Here is a tiny trained network, its code and every weight. The questions are about switching its units off for an input and a target symbol, where a switched-off unit gives its printed mean instead of its output.

import numpy as np


def w(rows, s, z=0):
    codes = np.array(rows[::2]) - 128.0
    scale = np.full(codes.shape[1], s)
    scale[-1] = z or s
    return codes * scale


def norm(h):
    return h / np.sqrt((h * h).mean(-1, keepdims=True) + 1e-5)


def f(y):
    return y / 2 * (1 + np.tanh(0.7978845608 * (y + 0.044715 * y**3)))


def softmax(a):
    e = np.exp(a - a.max(-1, keepdims=True))
    return e / e.sum(-1, keepdims=True)


def log_softmax(a):
    a = a - a.max(-1, keepdims=True)
    return a - np.log(np.exp(a).sum(-1, keepdims=True))


def net(x, mask):
    ids = ['αβγεζμσφω'.index(c) for c in x.split()]
    T = len(ids)
    res = E[ids] + P[:T]
    u = 0
    for l in range(2):
        r = norm(res)
        for j in range(2):
            rows = slice(4 * j, 4 * j + 4)
            q, k, v = (r @ M[l][rows].T for M in (Q, K, V))
            z = softmax(np.where(np.tri(T) > 0, q @ k.T / 4**0.5, -1e9)) @ v
            o = O[l][rows]
            res = res + np.where(mask[u + j], z, o[:, -1]) @ o[:, :-1]
        u += 2
        y = f(norm(res) @ A[l][:, :-1].T + A[l][:, -1])
        res = res + np.where(mask[u : u + 4], y, B[l][:, -1]) @ B[l][:, :-1]
        u += 4
    return log_softmax(norm(res)[-1] @ U[:, :-1].T + U[:, -1])


Q, K, V, O, A, B = {}, {}, {}, {}, {}, {}
E = w([
[121,114,88,87,116,100,84],'α',
[219,183,3,121,98,189,54],'β',
[115,122,180,171,74,225,91],'γ',
[148,113,227,77,164,144,206],'ε',
[146,90,145,51,110,129,169],'ζ',
[114,191,103,110,185,198,119],'μ',
[184,216,169,55,181,113,57],'σ',
[178,135,81,90,64,40,163],'φ',
[38,107,115,190,113,109,181],'ω',
],0.017)
P = w([
[225,46,181,139,254,75,156],'0',
[67,179,162,41,159,82,165],'1',
[70,167,147,45,145,95,158],'2',
[68,156,132,46,131,88,147],'3',
[68,145,121,49,121,93,145],'4',
[71,140,107,53,107,95,137],'5',
[75,133,90,58,105,104,136],'6',
[87,130,80,56,90,106,133],'7',
[98,131,60,60,84,115,132],'8',
[109,133,52,63,73,116,129],'9',
[116,136,52,61,75,103,125],'10',
],0.0081)
Q[0] = w([
[197,59,160,105,122,136,122],'0.h0',
[89,27,118,90,82,121,172],'0.h0',
[169,151,141,85,208,106,116],'0.h0',
[78,194,157,196,79,98,113],'0.h0',
[91,138,124,172,112,92,116],'0.h1',
[113,132,72,81,114,120,114],'0.h1',
[143,4,157,193,89,118,179],'0.h1',
[145,128,92,148,146,159,38],'0.h1',
],0.015)
K[0] = w([
[169,76,164,97,210,71,147],'0.h0',
[102,7,158,155,77,111,189],'0.h0',
[141,163,107,112,142,93,153],'0.h0',
[111,212,126,107,73,160,75],'0.h0',
[96,176,107,164,162,109,69],'0.h1',
[94,77,100,95,50,109,124],'0.h1',
[89,170,226,226,174,122,129],'0.h1',
[141,145,116,107,65,166,92],'0.h1',
],0.013)
V[0] = w([
[135,84,97,41,88,150,113],'0.h0',
[38,208,81,58,94,157,28],'0.h0',
[155,153,134,207,175,78,98],'0.h0',
[111,98,154,153,117,129,118],'0.h0',
[88,125,87,103,188,182,251],'0.h1',
[115,122,213,76,46,249,87],'0.h1',
[85,155,133,193,140,214,3],'0.h1',
[158,233,192,194,184,121,176],'0.h1',
],0.0063)
O[0] = w([
[121,99,33,143,148,125,172,177],'0.h0',
[73,106,79,158,206,137,126,169],'0.h0',
[134,79,141,131,136,179,2,42],'0.h0',
[141,152,155,113,87,68,140,124],'0.h0',
[61,160,54,153,159,164,107,180],'0.h1',
[154,171,218,118,189,107,26,183],'0.h1',
[228,103,149,97,65,150,106,2],'0.h1',
[119,50,88,78,58,84,45,62],'0.h1',
],0.0086,0.0047)
A[0] = w([
[158,131,159,153,130,147,43,51],'0.n0',
[46,96,106,255,110,159,174,221],'0.n1',
[121,97,74,199,42,107,191,38],'0.n2',
[159,80,202,85,152,71,133,1],'0.n3',
],0.0093,0.004)
B[0] = w([
[8,123,81,188,105,99,245,172],'0.n0',
[166,145,223,88,86,99,72,253],'0.n1',
[92,141,139,190,134,208,114,161],'0.n2',
[138,142,48,121,105,114,84,138],'0.n3',
],0.013,0.0048)
Q[1] = w([
[133,128,78,82,125,47,180],'1.h0',
[78,104,120,171,159,188,142],'1.h0',
[101,170,90,125,186,226,94],'1.h0',
[131,137,132,75,51,121,222],'1.h0',
[122,99,194,169,104,199,105],'1.h1',
[120,124,157,167,99,166,79],'1.h1',
[170,109,108,116,139,119,99],'1.h1',
[87,108,131,135,159,252,23],'1.h1',
],0.016)
K[1] = w([
[172,52,94,113,116,86,179],'1.h0',
[73,190,141,175,147,139,164],'1.h0',
[165,249,90,193,127,128,140],'1.h0',
[143,21,138,137,106,153,135],'1.h0',
[89,129,150,143,99,172,115],'1.h1',
[102,155,138,166,90,139,93],'1.h1',
[154,141,138,127,117,137,71],'1.h1',
[84,198,144,140,168,182,114],'1.h1',
],0.019)
V[1] = w([
[81,131,146,151,198,84,195],'1.h0',
[80,161,29,183,101,162,144],'1.h0',
[107,58,93,196,80,124,137],'1.h0',
[195,21,118,83,253,175,70],'1.h0',
[121,87,88,134,86,203,93],'1.h1',
[119,76,85,163,174,51,66],'1.h1',
[131,104,188,173,205,137,206],'1.h1',
[116,90,121,109,72,53,185],'1.h1',
],0.011)
O[1] = w([
[115,162,251,142,180,166,158,166],'1.h0',
[112,182,113,118,15,187,183,109],'1.h0',
[2,205,123,115,173,132,149,82],'1.h0',
[115,74,130,50,193,188,59,21],'1.h0',
[73,197,223,132,131,130,124,2],'1.h1',
[102,121,118,148,131,177,234,56],'1.h1',
[164,220,34,120,138,126,136,178],'1.h1',
[213,137,127,211,134,177,87,185],'1.h1',
],0.0097,0.0062)
A[1] = w([
[255,193,99,150,135,68,37,133],'1.n0',
[190,34,112,32,184,106,70,129],'1.n1',
[42,218,109,143,205,161,142,8],'1.n2',
[176,202,41,42,82,208,178,5],'1.n3',
],0.0084,0.0026)
B[1] = w([
[59,103,199,43,154,151,133,236],'1.n0',
[124,167,117,224,70,120,154,253],'1.n1',
[82,132,138,234,113,155,6,166],'1.n2',
[177,111,138,121,59,133,149,196],'1.n3',
],0.013,0.0074)
U = w([
[132,175,106,193,206,190,11,150],'α',
[6,124,131,92,119,193,112,61],'β',
[118,145,55,113,177,31,128,138],'γ',
[208,69,88,254,143,110,67,136],'ε',
[214,163,188,103,194,163,191,72],'ζ',
[199,143,67,98,50,170,82,252],'μ',
[63,56,152,164,153,159,224,4],'σ',
[113,216,143,239,88,101,168,116],'φ',
[143,131,219,101,92,66,47,236],'ω',
],0.0085,0.0016)

Each question gives the input, a string of symbols that net reads in full, and the target symbol t.
The units are the heads (4 rows each of Q, K, V and O) and the neurons (one row each of A and B). Each row of codes is followed by its name. A weight is (code - 128) times the scale printed after its matrix; where a second scale follows, it is the last column's (O, A, B and U).
mask holds one flag per unit, layer by layer, with each layer's heads first. A switched-off unit (its flag False) gives its mean, the last column of its rows in O or B, instead of its output. The means were averaged over made-up inputs and are rounded, as every weight is.
A unit's drop is (log p(t) with every unit on - log p(t) with that unit switched off) / (log p(t) with every unit on - log p(t) with every unit switched off).
The circuit of an input: a set's keep is (log p(t) with only the set's units on - log p(t) with every unit switched off) / (log p(t) with every unit on - log p(t) with every unit switched off). Starting from all 12 units, units are removed one at a time, each time the one whose removal leaves the highest keep (on an exact tie, the one counted first), for as long as the keep stays at least 0.8.
circuit, biggest first: the units of the circuit, biggest drop first
most important unit: the unit with the biggest drop
top k neurons: the k neurons with the biggest drops, biggest first
which heads matter: for each layer, one digit per head in row order, 1 if its drop is at least 0.15 and else 0, layers parted by /
input ζ ω μ γ γ ζ γ φ μ σ φ, target ζ: circuit, biggest first	[0.h1 1.h0 0.n0]
input ζ ε γ ζ ζ ε ω ε μ, target α: which heads matter	11 / 00
input ω γ α ε φ ζ σ μ, target α: most important unit	0.h0
input σ ε φ ζ, target σ: which heads matter	01 / 01
input γ γ β μ, target μ: which heads matter	00 / 10
input β φ γ ζ, target β: which heads matter	01 / 11
input γ γ α, target γ: which heads matter	11 / 10
input γ ω ε φ ζ γ ζ β σ, target μ: top 2 neurons	[1.n3 0.n0]
input ε γ φ ε φ ε ε φ ε, target ε: circuit, biggest first	[1.h0 0.h0 0.n3 1.n1]
input ε μ γ φ φ, target ε: top 2 neurons	[0.n3 0.n0]
input γ ε ω ε β α σ σ σ ζ, target γ: top 2 neurons	[0.n0 0.n1]
input ζ α α, target ζ: circuit, biggest first	[0.h1 1.h0]
input ω β ζ ε γ, target ω: which heads matter	10 / 00
input α ζ μ σ γ ω, target ω: top 3 neurons	[0.n1 0.n2 0.n0]
input α φ ε γ γ ε β ε β ε, target α: circuit, biggest first	[0.h0 0.h1 1.h0 1.n2]
input μ α φ φ γ μ γ φ, target μ: most important unit	0.n1
input γ ε γ σ φ σ, target φ: circuit, biggest first	[1.h0 0.h1]
input β α α ω γ φ, target β: circuit, biggest first	[0.h1 0.n2 1.h1 1.h0]
input γ ω β γ ε, target γ: circuit, biggest first	[0.h0 0.h1 1.h0 0.n1]
input σ ε α, target σ: top 3 neurons	[0.n3 0.n1 0.n0]
input ω γ β α ω β ζ, target ω: which heads matter	11 / 01
input α μ ω φ γ ω ζ, target α: circuit, biggest first	[0.h1 1.h0 0.h0 1.n2]
